Rows lie near named flat spaces through zero. A row that begins with a name and a colon came from that space; any other row is followed by the name of its block's space that it lies nearest.
j683j684: [  40    8  208   88 -203  182   91   25   91  259 -161 -260  -20  -36
   58   44  147 -108  235 -102  -23 -111  -71  124   84   59]
j594j213: [ 163  -36 -252  266  -59   42   48   66   56  -75 -156   -9  -56  214
  173  -29 -154 -152   28 -168   -1    4  192  260   38  295]
j594j213: [  27 -185 -285  -35   33   16  212  -27  -15  126  104  166  125  267
  -13  -99  -70   32 -160   16   28   92  -80   -2 -101  198]
j308j460: [ -92 -159  132  -23  -63   -7   30  -69  170   69 -164  -52 -155  -46
  141  -18   79 -175  174  -96  -24  -27  -59   53   -2   21]
j877j845: [  19   75   59  -12 -103   65   -1   76 -169 -120  232   58   52  127
  -95  -66   55  144 -110  227   54  -17  -36  -33  -67   98]
j683j684: [ 140    0 -245  -88   81   43   86  116  -20  196  138  -57  304  -24
  -83   -5   34  213  -73   15  132   80 -102   85  -34   76]
j683j684: [ 175   32 -311  -26  274 -288  -92 -144   86 -588 -136  217 -221 -172
  147  -62 -414 -238 -316 -192   56 -194  389  -44  121 -369]
j308j460: [  29   76 -105  -83   34   52   20  -68  -92   93   81  107  267   74
  -60   27  -64  196 -110  128  -57   96 -138   -2   84   67]
j877j845: [ -66   45  -79  172   19   72  -25   93  -95  224   39   -4  192  159
 -138   50  -58   97   58  -95 -135  158   38   -2  -27  192]
j683j684: [ 107  187  -19  -78   18  -18  -65   56 -152 -322  103  -16 -184  220
  -73  -23  -84   11 -169   38   55   -1   57    8   67    8]
j877j845: [  94  -50  -97   45   65 -173  -46   85   97 -294  -57  -35 -331 -127
  147  -15   41 -140  -11   -2  195  -60  167   61 -111 -105]
j308j460: [-249  -66  192   85 -248  165  134  353  -42  628  337 -124  257  296
 -327  -95  182  226  330   88 -106  245 -341   77 -211  477]
j308j460: [ 171 -238 -198  -34  -62  -26  182  -72  145 -147  -96   54 -182   31
  310  -83  106 -135  -74  110  231  -82  -29  163  -89  105]
j594j213: [ 257  -79 -489  173  115 -157  161  -94   23 -254  -68  257  -88  -25
  210  -12 -174  -77 -316  143  156  -86  222   11  -77  -93]
j308j460: [ -50  -76    9 -107   65 -163  -13  -78  143 -108  -61   88 -144 -158
   95  -27  -43  -88   11   32   21  -28  -35  -16    3 -158]
j594j213: [-130   98   39  547 -113   28 -191  180  -20   88  -80   35  124   28
  -29   40 -195  -39  272 -140 -274   70  298  129  -12  280]
j683j684: [ 119  112   36  251 -235  195  -67  208 -159  -90  149  -66  168  131
    9  -50   75  143   51  147   56  -38   99  209  -43  359]
j594j213: [-212  123  114  -95  184 -111 -153 -103  -62   81  -21   69   10  -77
 -172  134  -67   78    7  -23 -198  157  -57 -239   63 -229]
j308j460: [-188  146  311 -106  -68   60  -93  169   -8  247  117 -193   71   84
 -281  -18  -21   63  242 -157 -171   94 -171   14   94   69]
j308j460: [-119  258  100  329  -63   19 -235  194 -302  -15  195   56   71   59
 -165  160  141  314   66  371  -85  229   62  -83 -160  175]
j308j460: [-118  101   99 -199  144 -148 -184  -97   19 -208   27  125   17 -125
  -80  -30 -221    6  -56  -67 -128   -4    8  -94  150 -217]
j594j213: [ 116 -234 -293  206  -91  -29  206   44  152  -13 -102   86 -151  217
  231 -109  -73 -198   14  -44   84   -2   79  225 -109  299]
j683j684: [  56  163   52 -283  179  -52  -44 -231 -200 -218   11   28 -169  -98
  -43  174  175  123 -305  258  110   -1  -86 -324   36 -426]
j594j213: [   3  -23 -138  -53  104  -15  -29  -25    7  -43   31   94  189   52
  -53  -81 -233   -5  -91 -199  -77    0   84   17   80   31]
j683j684: [ 164  -78  -97 -336  133  -98  111 -274   41 -335  -57  107 -180 -143
  154  -42   -4 -108 -335   80  196 -211  -13 -143   66 -386]
j594j213: [ -63   10 -145 -214  213 -279 -204   -5   59 -357   89  221  -69  -49
   43  -62 -186   77  -90   76   26  162  -27   55   19  -23]
j683j684: [ 204  122 -351 -161  226 -203 -177   22 -203 -690  283  293   13    5
   23  -89 -166  219 -463  279  238   19  175  -18  -53  -72]
j877j845: [  59 -191 -272  -77  129 -161   70  -31  195 -136  -43  142  -17  -35
  119 -148 -238 -155  -88 -192   57  -53   95   98    2  -18]
j594j213: [ -25  157  -43   42   48    4 -121  131 -141  -49  116   -7   50  210
 -160   13 -107  110  -18  -49  -78  153   40   26   26  155]
j594j213: [  63  117  -78  229  -92  144    9  147 -143  140   71  -58  173  202
  -98   34  -19  116   29    6  -55   79   55   91   -9  260]
j877j845: [ 108  -19  -83 -149   29 -103   84   13   87  -64  -14  -48 -210  -46
   99   18  116   -4  -30  152  187   22 -143   68  -33  -75]
j594j213: [ -88   91  351  194 -186  275   55  -45   37  583 -272 -336  125 -111
  -58  205  194  -64  354 -186 -219  -50  -90  -25  141  -36]
j877j845: [-169 -104  369  243 -269  142   71  120  193  414 -172 -274  -86  -69
   -2   -9  132 -236  458 -246 -147 -108   -9   90  -23  106]
j877j845: [  41  107  -51  143  -58    8  -95  148 -153 -218  168   67    7  160
  -52  -50  -57   96  -68  121   23   37  120   63  -62  191]
j877j845: [ 167  -64 -129 -191   22  -27  104 -123   62 -212  -72   25 -160   68
  174  -48   -7  -94 -160   34  150  -75  -57   81   70  -37]
j308j460: [ -73   84  -43  146  -35    1 -172  208 -257 -213  315  147   81  246
 -131  -55   16  240  -72  235   10  186   79    6 -185  325]
j594j213: [  53  -66 -279 -305  340 -248  -95 -285 -129 -649   69  375 -195   22
   96  -46 -150   -8 -525  125  138   -2  152 -269  -38 -303]
j877j845: [  31   44  101  323 -238  125 -152  175  -56  -72   15  -58   75  -30
  157   25  189  116  214  219   46   29   80  250  -92  363]
j308j460: [ 102 -155 -176   67   53  -46  112  -75   99  -39 -137   24 -105  -92
  164    1   20 -146  -69  -63  110  -94  123   -5  -70  -93]
j683j684: [ -87  -19 -105  -29  115  -62   39   -5    0  152   10   55   19  132
 -116   18 -109    3  -18 -107 -101  144  -46  -76   -7   11]
j308j460: [-122   20 -137   81   97 -112  -73  202   17  229  124   38  151   31
 -145   31  -51  180  139   17  -67  282  -81   64 -104  179]
j683j684: [ 199 -115 -342 -244  114 -155   40  -53 -166 -693  282  319 -223  227
  140 -180    5   78 -514  359  355  -16   60  -43 -192   42]
j683j684: [-193 -117  151    2   32  -81   52 -157  334  388 -383  -92 -115 -181
   92   91  -88 -276  336 -318 -243   22 -112   19  159 -157]
j877j845: [  33    6  371   -1 -335  212  125   26   36   21 -117 -291 -362  242
   84  -40  211 -240  197  -44   26 -156 -114  131   71  152]
j308j460: [-227  -18  275  -47    2  -51    2    2  120  314  -92 -140 -142 -126
 -112   82  105  -87  254 -103 -128   56 -144 -130  -11 -172]
j308j460: [ -78    5  -92  -61  106  -96  -32   41  -37   27  133  115   82   32
 -112  -13  -64  122  -54   63  -26  136  -58  -63  -59   10]
j683j684: [-202   52   85  -47   72   13  -55   33   31  449   41  -25  342 -102
 -214   75  -44  181  186  -83 -214  184 -190  -55   60   -1]
j877j845: [  43   40   -6   54  -76   66   58   42 -113  -50  130   40   43  126
  -79  -60  -31   35 -105   70   10  -64   44  -38  -32   54]
j594j213: [ -20  -54  -94 -220  156 -131  -72 -130  -85 -334  120  223  -59   -4
   33  -44   -8   79 -260  173   96   37   -5 -147  -66 -120]
j877j845: [  73   19  -82 -328  101  -31   94  -31 -152 -108  202   17 -124  159
  -90    9  184  162 -263  249  209   97 -216 -147  -93  -89]
j683j684: [  55 -118  -10 -365   51  -26   99 -136  -78 -258  227  148    2  -39
   -7 -139   96   78 -327  216  213 -141 -107 -184  -84 -199]
j877j845: [ -28   -9 -195 -120  194 -116   -6   82 -136   -8  258  115   88   16
 -175    6   56  229 -195  161  116  166  -49 -174 -191  -65]
[  99  -95  -61 -519  184  -56  227 -217   19 -117   18  -31 -243  101
  -64  -72   -1 -149 -337 -134  164 -128 -147 -237   67 -382]
j308j460
[-104 -161  163   -1 -121  -13   68   44  222  104  -90  -84 -143   -5
   59 -121  -32 -235  230 -208  -52  -89  -33  112    6   66]
j683j684
[ 175   57 -210  -18   85 -101  -56  -74 -162 -519  115  225 -101    5
  107  -30  -48   71 -360  275  179  -76  172  -68  -61  -98]
j308j460
[ -10   34  263 -289 -102   82  170 -119   36  161  -51 -174 -207   72
  -43   32  174  -73   31   58   20  -66 -312  -81  111 -163]
j877j845
[ 105  -21 -146 -108  144 -102    4 -113   46 -245  -58   82  -59  -97
   62  -47 -172 -114 -195 -125   56 -133  146  -52   74 -225]
j594j213
[-171  179  110   89  138 -205 -344   57  -21 -282  -23   81 -137 -110
  -70   53 -202  -19   87  -81 -169   99  194  -46   57 -106]
j594j213
[ 162   21 -214 -119   92 -110  -46  -14  -11 -312  101  145   65 -119
  105  -53  -61  121 -206  191  175  -32   26   76    0  -53]
j594j213
[ -23  -81   76 -544  150  -58  109 -193   74   53   31  -39  -59  -98
  -45  -10  125   27 -135   22  115  -10 -325 -167   68 -318]
j594j213
[ 195  -36  120  250 -284  392  167 -121   -2  312 -286 -260  179  -77
  226  128  289  -64  140  -18   28 -213   18  131   88  119]
j594j213
[ 203   81 -367  -55  271 -208  -97 -205 -153 -606   53  358  -15 -147
  114   10 -218   72 -513  213  139 -100  280 -176    8 -324]
j308j460
[  11   16   56  -24  -37  106   78 -109  -87  188  -10  -20  103  -66
    1  118  214  133  -38  211   25   15 -143 -118  -26  -75]
j594j213
[ -62  477   25    2  226  -71 -399  105 -489 -423  361  152  146  104
 -417   93 -203  358 -323  148 -126  148  229 -304   40 -159]
j308j460
[  15   38   27  -50  -63    0    7  167  -38    4  218  -24   76    1
 -104  -77   53  137    7  137   91    7  -84   50  -77   74]
j594j213
[  25   82 -474   29  334 -232 -237   29 -280 -488  295  441  177  123
  -84  -19 -251  305 -429  224   48  250  235 -125 -150   71]
j308j460

Each name stands for a flat space through zero: a line, a plane or more. A row that begins with a name and a colon came from that space; any other row is followed by the name of the space it lies nearest, among the names in its block.
j274_j598: [-198 -116  168   -8  -72 -325  121 -410  330 -127 -115   45   56  143
 -136  149 -117  -33 -346    8 -132  206  602  108   36  146]
j160_j908: [ -87   42  -89   67  234 -277  -89   19   36   47  -73   84  271 -148
 -183   40 -140  -85   39 -310  149   38   11 -102   -7  -28]
j160_j908: [ -41   61   19    9 -173  128  -81   61   31   75  -81  -84  193  -41
   55   54   -6   15 -148  -96  165 -115 -205  -24 -120   -8]
j866_j112: [ -82 -102 -108   39   32 -242  114 -237   -4  -89 -176  206   58  -32
 -132   81 -176  -92  -54   18   37   65  411  -21  -34  112]
j34_j194: [ 216  -73  292  143 -269  114  226  -49  -12  -33   58   21  -38  -42
  119 -214  406  111  -44  181 -303  227  216   29  -28  -20]
j160_j908: [  80   61  181  -58 -112  340 -153  149  158 -102   97 -195 -140  125
  309   46  312   34  139   43 -172  -93 -504   45  229 -117]
j274_j598: [ 262 -201  -21  204  -42 -351  578  -29 -216   87  -65   44 -233 -123
 -156 -185  -34  -14 -258  139 -150  116  523 -162 -343  -63]
j160_j908: [-190  -53  163    5   40  -80 -130 -246   72   32  -53  -21  200   78
 -256   57   -2  -32  -80  -53   93 -118    6  195  209   61]
j160_j908: [ -51 -106  423   67   76 -221   39 -176  162  211  -85 -156  272  -46
 -333 -118  232  118 -355 -178  -20  -18   25  108   34  -53]
j160_j908: [  64 -111   27   88 -126  -80  209 -189 -110  -52  -93   98  -46   -3
  -69  -38   10  -36  -55  184  -42   74  367   24  -51   53]
j160_j908: [ -25  -19   54   23   48   61   -2  196  -75  224  184  -27  -33  -42
 -128 -200  141  193 -125  -54  -78 -281 -351  109  -62   -1]
j34_j194: [ 110  167  119   99   27  -68  -55  247 -118  311  198 -240  192  -27
 -226 -200  -82  -21  -66 -154  240   43 -112   81 -113 -100]
j34_j194: [ -35  -83   95  -12 -152  195  -29 -164   43 -133 -132  158    7  -83
  120  -19  292  221  -78  186 -150  -89   13   76   -9  103]
j866_j112: [  37  -11 -160  104  -85  -33  160  114   27 -209   18    1 -147   63
  289  197   59 -212  229  -95 -197   46 -161 -299   81 -184]
j274_j598: [ -21  -26 -362   -8  109 -420  239 -265 -357   -1 -151  317  -87   11
 -319  -42 -473  -46   17  343  266  229  984    3 -311  197]
j34_j194: [  78  132  160   85 -198   67  -48   53  116  -51  204 -177   -2  119
   77  -14  -21  -86  -11   32  -33  185   90  149   79  -13]
j34_j194: [ 161  -70   -3   84 -259  140  174  -30  -89  -93  -69   74 -196  -84
  119  -82   87  131 -179  308  -91  -93  168   84 -202   87]
j160_j908: [  52 -126 -140  -12   52  123  115   59  -65  -74  -34   52 -122 -135
  177   56   34  -61  108  -94 -148  -41 -209 -245   17  -74]
j274_j598: [-289  134 -100 -175  125   52 -339  -60   44  -13   19   48  153  142
  -40  138  -67   46  178  -36  169  -67 -148   74  152   59]
j274_j598: [  74 -133   23 -108 -199  184  230   63 -122  181  -71   77 -165  104
   91 -154  181  138 -120  207 -107 -157  -74  -16 -176   66]
j160_j908: [-144  235   20  -98   37  174 -452  -81   17  -55   61  152  347  -25
  -12  -36   17  102  282   26  201  231  119  192  137  158]
j160_j908: [  48   89 -315  -49  369 -130 -147  179 -103  -55   64  -23 -244  -34
  -88   70 -377 -106  195   -5  191 -169 -132   34   46  -25]
j34_j194: [-176  171  200  -63   53   63 -307  152  185  249  165 -290  401   94
  -94   37   -7  -80   -9 -433  188   20 -464   18  164 -109]
j160_j908: [  54  221 -106   48   76  110 -297  168   81 -229  122 -159  -50  -59
  181  159 -119  -84  210  -55  105    6 -253   24  129 -104]
j274_j598: [  84   64 -160  -22 -129  184 -101  -38  -50 -225   -5  119 -210   30
  149   47 -184  -31  115  320   66  -28  189  203   20  173]
j866_j112: [ 164  154   90   56   27   12   -8  485   23  304  196 -310  103   30
   44 -113   45 -116   39 -359   83  -21 -553 -148  -52 -245]
j866_j112: [  26  -72  136   99 -139  -54  129  -68    8   86   20  108   62  -71
 -125 -181   89  130 -245   64  -97   -1  231  150 -131  130]
j866_j112: [ 177  255   45   89  -76  183 -296  128  104 -200  106 -107   84 -131
  191   13  -64  -43  148   14  125  219   11  132   55    0]
j274_j598: [  83  270   32   43  -66   -9 -202  144  -22   84  165   35  178    9
  -71 -184 -113   49   78   68  207  235  259  233 -102  120]
j866_j112: [-202 -119  345 -110  -89  134  -60 -215  141  179   -9  -95  171   71
 -149  -72  263  232 -325  -15  -89 -127 -121  176   68   76]
j274_j598: [ -10  292  110  110  -44  -37 -247   61  -31    5  303 -113  170  109
 -127  -90  -43  -16  181   55  151  242  178  250  107   -6]
j866_j112: [  72   95  -17   18   94  122 -165  221   31   -9  126 -194  -60  -33
   74   41  -47  -74  102 -132   58 -135 -431   14  117 -117]
j274_j598: [-141 -108  404  -17   -3 -261  101 -252  121  382  -65 -282  377  109
 -455  -62  -71  -61 -459 -250  180   94  200   89  -11  -18]
j866_j112: [ 308   77  -58   20  -58  219   86  339 -141    2  154  -84 -349  -78
  241 -184  133  156   56  220 -117  -40 -181  -21 -190  -81]
j866_j112: [ -85  127  189   65  -79  -33 -199 -128  238 -155  141    6  156   77
   -5   26   39  -16   40  -16  -74  239  226  223  202   86]
j160_j908: [  79  143 -117   89  -78  -15  -36  132  -42  -99   88   34  -13   63
  111   33  -84 -152  239   23   50  115   49  -12   35  -29]
j34_j194: [ 134 -106   31   -3  -45  160  153   62 -142   89  -21  -80 -103  -98
   60  -89  114   51  -60   43  -57  -71 -155 -112  -95  -77]
j866_j112: [ -99  291  -14   -4   99  -38 -282  272  -82  234  411    9  180  176
 -196 -205  -84   11  277  -93  148   92  -92  241  102   52]
j866_j112: [-323 -172 -161 -126  204 -419  140 -176    9  281 -240  275  247   18
 -378   15 -243   23 -271 -237  142 -132  240 -101 -197  168]
j34_j194: [ 133  -66  219  136   42  -37  157  138  -46  211  119 -278   63 -131
 -116 -136  154   -7 -164 -232  -73  -14 -262 -119  -37 -219]
j160_j908: [ 100 -205  -26   48  -81   40  211 -318  -84 -260 -240  120 -131 -142
  103   95   43  -49   -2  213 -121  115  362 -120    4   22]
j274_j598: [ 168  -42  -40  -34 -117  198  144  110  -99   -7 -112 -182 -173  -45
  234   59   77    3  -52   82   10  -69 -218 -225 -155 -159]
j866_j112: [  93  -37 -173 -168  178  214  -99    6  -95  -97 -110   71 -189 -185
  137    3  -80  116   86  141   48  -38  -45  -54  -62   59]
j866_j112: [-281 -250 -248 -127  156 -276  100 -582  -63 -147 -346  288   -9  -39
 -295  223 -451  -61 -202  157  162  -28  692   31  -43  268]
j274_j598: [ -86  196   81  -66  197  -24 -382  110  265  -35  -18 -265  203   61
   29  213  -65 -129  113 -310  213  -29 -429   -5  234 -152]
j34_j194: [-255  158   50  -96    8   49 -312  106  143  193  106  -93  322  153
  -96   59  -72  -27    1 -276  203 -121 -367  108  114   28]
j34_j194: [  52 -151  181   49  -40   60  224  123  -32  258   46 -222   89  -67
  -18  -81  200  -38 -162 -292 -126  -65 -389 -240  -34 -205]
j866_j112: [-226 -132 -351  -59   65 -158   72 -249  -58 -132 -225  363   27 -110
  -59  162 -291   -8  -63   20   56  -55  360 -109 -142  203]
j34_j194: [  69 -108   24  -92  107   38  132  160  -71  191   61  -66 -243   83
  -35 -131  105   82  -46   36 -117 -227 -293   -6  -15  -52]
j160_j908: [ 181 -135  205  179    6 -342  377   94  -51  294  -41 -109   33   -9
 -265 -205  102  -58 -262 -138  -50  -39   60  -67 -158 -131]
j160_j908: [ 130 -130   24   42  -34  117  212  272  134 -116   89  -40 -330  121
  384   62  380 -118  234 -132 -483 -150 -604 -260  229 -230]
j274_j598: [ -88  -20   15  -50   -9  -98    7 -185  -58  106  -72   34  143   39
 -210  -20 -181  -18 -119   46  182   80  327   90  -65  115]
j34_j194: [ -51    6   31  -52  -72  209 -174 -116  105 -144 -140  -39   62 -122
  128  126   37  105 -122   40   61  -92 -112   35   -7   42]
j274_j598: [ 104  170  -50   88  -34   31 -125   65  -51 -171   59 -144  -80   36
   85   97  -72  -95  175  126  132   43   -7   50   64 -102]
j274_j598: [ -63   38  179   93   36 -456   86 -221  127    9   16   -4  148  222
 -282    8  -95 -169  -12  -20   26  323  574  121  120   15]
j34_j194: [ -72   73   69   15   98  128 -286  -74   50 -171  117   22   26  -29
   -3   22  116   63  199   49  -48  -34 -131  194  277   28]
j274_j598: [-174   18  -47  -56  274 -423  -55 -127  116   17  -47  -39  -34  203
 -301  135 -271 -100  -58  -45  143  -73  187  116  106   14]
j34_j194: [ 385  101 -132   98   -8  151   59  327 -170  -76  161   -7 -262 -116
  217 -155  -62 -106  283  117  -36  133  -33  -30  -47  -56]
j34_j194: [-180  -10  106  -44    4 -135  -73 -255   -3   91 -127   75  251   78
 -252   -4    0   57  -94   41  160   24  258  130   15  103]
j866_j112: [  95   17 -252   41   51  115  -84   57 -133 -203  -36  119 -261 -186
   76   20 -134  102   25  238   56 -260  -45  114  -95   89]
[-144   20 -154   43  207 -267  -17   74 -157  272   74  157  217 -118
 -381 -153 -229   56  -96 -194  193 -110   78   49 -170   98]
j160_j908
[  27   99  -16   18   32   96 -155  141  156 -176   86 -195 -100   59
  212  190   -8 -147  163 -120  -39  -47 -373  -52  210 -152]
j160_j908
[  65 -279  305  148 -151 -147  448 -192  104   18  -15  -89  -31    3
  -12  -39  281  -74 -238 -109 -402  179  184 -186   41 -130]
j274_j598
[ -12 -130 -186  -76  -81   76  187  -64 -215   45  -27  166 -190   68
   -9  -42 -126  -11   12  213  -16  -93  163   -4  -95  125]
j160_j908
[-296 -115   59   14   85 -296  111 -131   69  191   -7  -44  240  118
 -268   98  -26 -101 -151 -330  -13  -70  -67 -132   70  -77]
j34_j194
[-122  181   51  127    6 -148 -251 -120  100 -131  140  113  249  -11
 -154   -4  -88  -11   94  -22   78  200  323  253  131  125]
j274_j598
[ 111  -41  -46   19   -5   31  104   47   -9  -85  -44   60  -67  -62
  166    9   78  -57  127  -21 -121  120    8 -171   -2  -57]
j866_j112
[ 177   89 -120   84 -130  171  -97  -41  -17 -341 -136   67  -78 -201
  265  105  -43   -1   97  211   65   98  171   -2  -71   33]
j866_j112
[  36  -51   79   36  -43  179   24   90  -17   -3  107   31  -21  -49
  128  -84  284   59  122  -49 -226  -30 -275  -59  103  -59]
j34_j194
